Below are the code and all the weights of a small trained network. Each question names an input and a class and asks about switching units off, where a switched-off unit gives its printed mean instead of its output.

import numpy as np


def w(rows, s, z=0):
    codes = np.array(rows[::2]) - 128.0
    scale = np.full(codes.shape[1], s)
    scale[-1] = z or s
    return codes * scale


def norm(h):
    return h / np.sqrt((h * h).mean(-1, keepdims=True) + 1e-5)


def f(y):
    return y / 2 * (1 + np.tanh(0.7978845608 * (y + 0.044715 * y**3)))


def log_softmax(a):
    a = a - a.max(-1, keepdims=True)
    return a - np.log(np.exp(a).sum(-1, keepdims=True))


def net(x, mask):
    res = np.array(x, float).reshape(1, 2) / 4 @ E
    u = 0
    for l in range(4):
        y = f(norm(res) @ A[l][:, :-1].T + A[l][:, -1])
        res = res + np.where(mask[u : u + 7], y, B[l][:, -1]) @ B[l][:, :-1]
        u += 7
    return log_softmax(norm(res)[-1] @ U[:, :-1].T + U[:, -1])


A, B = {}, {}
E = w([
[140,253,215,96],'x0',
[168,139,133,62],'x1',
],0.0048)
A[0] = w([
[178,128,51,69,138],'0.n0',
[234,49,220,103,145],'0.n1',
[67,166,220,190,1],'0.n2',
[101,186,71,195,242],'0.n3',
[149,128,71,157,83],'0.n4',
[111,159,73,3,136],'0.n5',
[28,184,172,210,69],'0.n6',
],0.0059,0.00076)
B[0] = w([
[150,2,163,170,183],'0.n0',
[125,95,127,171,168],'0.n1',
[208,174,164,170,229],'0.n2',
[150,177,67,137,188],'0.n3',
[124,47,123,77,143],'0.n4',
[126,66,115,124,199],'0.n5',
[131,156,107,107,252],'0.n6',
],0.0055,0.0021)
A[1] = w([
[167,108,125,69,148],'1.n0',
[122,111,160,84,127],'1.n1',
[6,141,162,122,143],'1.n2',
[115,121,86,139,175],'1.n3',
[128,158,177,100,246],'1.n4',
[134,182,66,101,116],'1.n5',
[94,109,71,113,144],'1.n6',
],0.012,0.0012)
B[1] = w([
[168,210,70,151,186],'1.n0',
[187,190,81,60,156],'1.n1',
[3,24,121,208,109],'1.n2',
[23,225,159,117,185],'1.n3',
[187,32,63,169,252],'1.n4',
[40,29,130,164,189],'1.n5',
[131,233,227,78,217],'1.n6',
],0.0042,0.0033)
A[2] = w([
[136,49,142,82,94],'2.n0',
[172,229,107,192,216],'2.n1',
[181,106,227,42,205],'2.n2',
[7,134,88,94,255],'2.n3',
[160,231,96,90,103],'2.n4',
[152,137,204,120,105],'2.n5',
[2,141,148,147,51],'2.n6',
],0.0086,0.0024)
B[2] = w([
[143,72,122,1,166],'2.n0',
[114,100,206,130,255],'2.n1',
[115,57,5,64,198],'2.n2',
[220,120,82,130,217],'2.n3',
[186,162,133,165,182],'2.n4',
[68,77,34,103,138],'2.n5',
[67,162,27,168,195],'2.n6',
],0.0061,0.0056)
A[3] = w([
[102,121,1,133,176],'3.n0',
[98,160,78,75,140],'3.n1',
[55,136,38,153,131],'3.n2',
[184,180,63,129,154],'3.n3',
[136,147,245,231,53],'3.n4',
[77,78,77,69,124],'3.n5',
[58,162,17,181,5],'3.n6',
],0.0075,0.0028)
B[3] = w([
[81,162,198,212,253],'3.n0',
[113,116,154,143,156],'3.n1',
[112,121,109,212,182],'3.n2',
[187,67,162,132,199],'3.n3',
[114,254,244,124,206],'3.n4',
[6,230,88,139,182],'3.n5',
[102,108,56,144,183],'3.n6',
],0.0081,0.0051)
U = w([
[52,140,58,249,188],'0',
[43,58,12,19,9],'1',
[160,214,237,161,82],'2',
[245,72,115,63,212],'3',
],0.012,0.0012)

Each question gives the input, the list of numbers given to net, and the class t.
The units are the neurons (one row each of A and B). Each row of codes is followed by its name. A weight is (code - 128) times the scale printed after its matrix; where a second scale follows, it is the last column's (A, B and U).
mask holds one flag per neuron, layer by layer. A switched-off neuron (its flag False) gives its mean, the last column of its row in B, instead of its output. The means were averaged over made-up inputs and are rounded, as every weight is.
A unit's drop is (log p(t) with every unit on - log p(t) with that unit switched off) / (log p(t) with every unit on - log p(t) with every unit switched off).
most important unit: the unit with the biggest drop
top k neurons: the k neurons with the biggest drops, biggest first
k most important neurons of layer l: the k neurons of layer l with the biggest drops, biggest first
drop when u is switched off: that unit's drop, to one decimal
input [8,4], class 3: most important unit -> 2.n4
input [0,3], class 1: top 2 neurons -> 0.n0, 2.n0
input [1,7], class 3: top 2 neurons -> 1.n0, 1.n1
input [-5,1], class 1: 2 most important neurons of layer 0 -> 0.n0, 0.n4
input [1,5], class 3: 2 most important neurons of layer 2 -> 2.n6, 2.n4
input [5,4], class 3: top 2 neurons -> 2.n6, 3.n4
input [-6,3], class 1: top 2 neurons -> 2.n0, 3.n5
input [1,6], class 3: 3 most important neurons of layer 1 -> 1.n1, 1.n0, 1.n5
input [-7,4], class 1: 2 most important neurons of layer 2 -> 2.n0, 2.n6
input [5,2], class 3: top 2 neurons -> 2.n6, 3.n4
input [-3,4], class 1: drop when 2.n0 is switched off -> 0.1
input [0,5], class 1: drop when 0.n0 is switched off -> 0.7
input [-8,3], class 1: drop when 3.n5 is switched off -> 0.2
input [4,8], class 3: drop when 1.n0 is switched off -> 0.2
input [1,-3], class 2: most important unit -> 0.n2
